Look-ups in named tables: a row name and a column name give one cell, copied from the table.

Table Pul
,Kat,Rofa,Nedeku,Gaz,Virop,Potugog,Todulep,Natogit
Zami,58,56,215,219,213,216,216,223
Libab,57,218,210,223,218,216,217,221
Viluv,56,57,52,90,213,220,215,216
Tuf,58,53,54,213,217,221,218,221
Zas,59,50,53,95,216,223,218,215
Bopez,53,54,47,56,57,54,58,132
Kilu,51,57,50,57,54,95,218,216
Pelisef,56,56,54,58,203,221,216,216
Sakop,56,209,217,223,212,217,215,222
Sov,58,60,222,218,216,218,217,219
Nipala,58,77,217,221,216,219,215,221
Kes,93,221,214,219,217,218,215,221

Virop of Sov is 216
Natogit of Sakop is 222
Rofa of Zami is 56
Kat of Libab is 57
Natogit of Zami is 223
Todulep of Tuf is 218
Virop of Viluv is 213
Rofa of Kes is 221
Natogit of Kilu is 216
Row with the largest Nedeku: Sov

Table Gesitud
	Lidav	Bimonon	Vubib	Bonogu	Bav
Puz	-3.188	1.217	-2.941	-2.355	-8.484
Fubimev	-3.989	0.697	5.040	5.697	-5.385
Tunuvir	-1.173	1.958	-5.257	-1.919	-4.735
Zaru	-1.386	-0.972	-0.079	3.649	-1.638
Lozi	-4.084	-2.587	0.141	-8.390	-4.366
Lasumud	-1.967	-6.251	2.639	2.185	-3.150
Pilaf	-3.844	-2.243	2.664	-0.109	1.811
Zosuti	-0.971	-4.100	-4.812	0.977	-1.256
Ger	-5.074	-0.314	3.670	-0.744	1.764
Nule	-5.627	-2.583	2.243	-4.118	-3.139
Govag	-2.696	-4.633	-0.216	5.682	1.595
Folara	1.042	-7.505	3.326	5.023	-4.960
Tafe	-1.218	-3.128	-3.576	-4.088	-1.022

What is the Bimonon of Lasumud in Gesitud? -6.251
What is the Bonogu of Ger in Gesitud? -0.744
What is the Bav of Tunuvir in Gesitud? -4.735
What is the Bimonon of Puz in Gesitud? 1.217
What is the Lidav of Ger in Gesitud? -5.074
What is the Bav of Pilaf in Gesitud? 1.811
Row with the largest Lidav: Folara

Mozubas =
columns: Lil, Favago, Surek, Sef, Bunuvov, Vev, Rezat, Sol, Vige, Dok
Dos: [152, 130, 115, 102, 99, 133, 109, 100, 136, 183]
Volo: [192, 111, 77, 133, 97, 185, 137, 137, 156, 119]
Tenif: [161, 110, 147, 141, 120, 136, 96, 123, 101, 103]
Kivupa: [98, 90, 119, 114, 62, 133, 123, 122, 86, 130]
Bof: [103, 122, 89, 112, 136, 169, 155, 95, 132, 153]
Nul: [89, 128, 120, 139, 146, 140, 108, 139, 72, 130]
Foni: [145, 129, 132, 111, 99, 106, 145, 129, 75, 87]
Varise: [161, 108, 119, 126, 83, 88, 105, 105, 104, 135]
Bivu: [139, 75, 165, 117, 148, 128, 143, 136, 119, 172]
Tezopon: [88, 98, 179, 119, 155, 178, 73, 91, 122, 147]
Toveza: [128, 199, 98, 128, 95, 119, 178, 116, 130, 91]
Fov: [156, 103, 141, 97, 151, 170, 126, 121, 133, 99]

What is the Rezat of Dos in Mozubas?
109
What is the Sol of Tenif in Mozubas?
123
What is the Lil of Nul in Mozubas?
89
What is the Sol of Volo in Mozubas?
137
What is the Favago of Bof in Mozubas?
122
What is the Sef of Nul in Mozubas?
139
What is the Lil of Dos in Mozubas?
152
What is the Surek of Bof in Mozubas?
89
What is the Sef of Bivu in Mozubas?
117
What is the Bunuvov of Fov in Mozubas?
151
What is the Bunuvov of Volo in Mozubas?
97
What is the Vige of Nul in Mozubas?
72
What is the Lil of Tenif in Mozubas?
161
What is the Sef of Foni in Mozubas?
111
Which row has the largest Lil? Volo

Peg.csv
,Sibe,Tavuv,Foma,Zov,Ridumuf,Tuvu,Ler
Sopo,43,74,56,55,72,41,18
Sarug,44,18,33,16,43,75,72
Kevo,69,68,47,68,78,29,39

Foma of Sopo = 56
Tuvu of Sarug = 75
Tavuv of Sarug = 18
Ler of Kevo = 39
Tavuv of Kevo = 68
Tuvu of Sopo = 41
Tavuv of Sopo = 74
Sibe of Kevo = 69
Ler of Sopo = 18
Foma of Kevo = 47
Zov of Sopo = 55
Ridumuf of Kevo = 78
Ler of Sarug = 72
Zov of Sarug = 16

Labem =
columns: Tokif, Siduti, Febe, Badi, Povonuv, Kudufak
Mev: [322, 775, 494, 787, 801, 381]
Pono: [111, 314, 438, 213, 604, 848]
Nale: [410, 302, 840, 424, 802, 288]
Rut: [687, 415, 473, 398, 386, 431]
Bibezir: [556, 875, 520, 755, 216, 264]
Melikam: [820, 472, 469, 714, 705, 276]
Rirelo: [495, 610, 485, 497, 260, 824]
Mugiruf: [154, 589, 223, 447, 794, 267]
Romutus: [348, 286, 474, 749, 632, 124]
Lomif: [216, 683, 559, 377, 499, 569]
Nevod: [747, 408, 743, 357, 493, 453]
Sezomu: [621, 742, 537, 428, 596, 690]

Febe of Rut: 473
Tokif of Mev: 322
Badi of Lomif: 377
Kudufak of Melikam: 276
Febe of Bibezir: 520
Povonuv of Rut: 386
Tokif of Rirelo: 495
Kudufak of Romutus: 124
Febe of Mev: 494
Tokif of Sezomu: 621
Tokif of Nevod: 747

Med:
fields: Dom, Luz, Tilakoz, Lon, Filig
Fudave: [33118, 35770, 73978, 48739, 21906]
Mafu: [7609, 65263, 40211, 68469, 50208]
Lota: [59917, 60218, 58407, 86364, 45195]
Mora: [24699, 39781, 75035, 59234, 76132]
Tozos: [79328, 30898, 59939, 70791, 38778]
Gef: [54954, 40698, 49985, 20493, 34346]
Gekez: [41301, 63993, 53871, 26326, 72047]
Kosenu: [35614, 20816, 17116, 68513, 14503]
Sonibuz: [65471, 68532, 72184, 15874, 43567]
Viz: [67189, 54563, 11667, 38943, 33302]
Vud: [23601, 40273, 13690, 47500, 36333]
Rof: [17016, 37657, 58900, 13666, 32161]
Gepoza: [65179, 66911, 18541, 37080, 49563]

What is the Luz of Tozos in Med?
30898
What is the Filig of Lota in Med?
45195
What is the Luz of Mora in Med?
39781
What is the Tilakoz of Kosenu in Med?
17116
What is the Filig of Gepoza in Med?
49563
What is the Luz of Kosenu in Med?
20816
What is the Dom of Viz in Med?
67189
What is the Luz of Fudave in Med?
35770
What is the Lon of Gepoza in Med?
37080

Nid =
|  | Sopemir | Zuraman | Goz | Falu |
|---|---|---|---|---|
| Nisele | 140 | 97 | 182 | 75 |
| Zev | 223 | 192 | 15 | 36 |
| Fem | 136 | 109 | 145 | 82 |
| Guva | 95 | 103 | 79 | 130 |
| Lav | 53 | 78 | 49 | 187 |
| Bokin | 206 | 182 | 26 | 46 |

Guva, Zuraman: 103
Nisele, Zuraman: 97
Nisele, Sopemir: 140
Fem, Falu: 82
Zev, Goz: 15
Zev, Falu: 36
Nisele, Goz: 182
Bokin, Zuraman: 182

Vepeda
|  | Duduvo | Zenas | Buk | Ratev | Sura | Fumibek | Pif | Dunitu |
|---|---|---|---|---|---|---|---|---|
| Lapi | 148 | 153 | 157 | 155 | 150 | 146 | 155 | 156 |
| Noz | 73 | 35 | 111 | 215 | 252 | 152 | 110 | 50 |
| Kiges | 147 | 151 | 153 | 156 | 154 | 148 | 151 | 155 |
| Vobor | 142 | 154 | 159 | 158 | 159 | 146 | 147 | 155 |
| Kov | 153 | 150 | 156 | 153 | 161 | 147 | 147 | 151 |
| Kan | 146 | 157 | 156 | 161 | 152 | 151 | 153 | 153 |

Ratev of Lapi is 155
Sura of Kiges is 154
Ratev of Kiges is 156
Buk of Kan is 156
Buk of Vobor is 159
Duduvo of Kov is 153
Zenas of Lapi is 153
Fumibek of Kiges is 148
Duduvo of Kan is 146
Duduvo of Kiges is 147
Pif of Kov is 147
Zenas of Vobor is 154
Fumibek of Kov is 147
Pif of Vobor is 147
Buk of Kov is 156
Dunitu of Kiges is 155
Dunitu of Vobor is 155
Pif of Kiges is 151
Buk of Kiges is 153

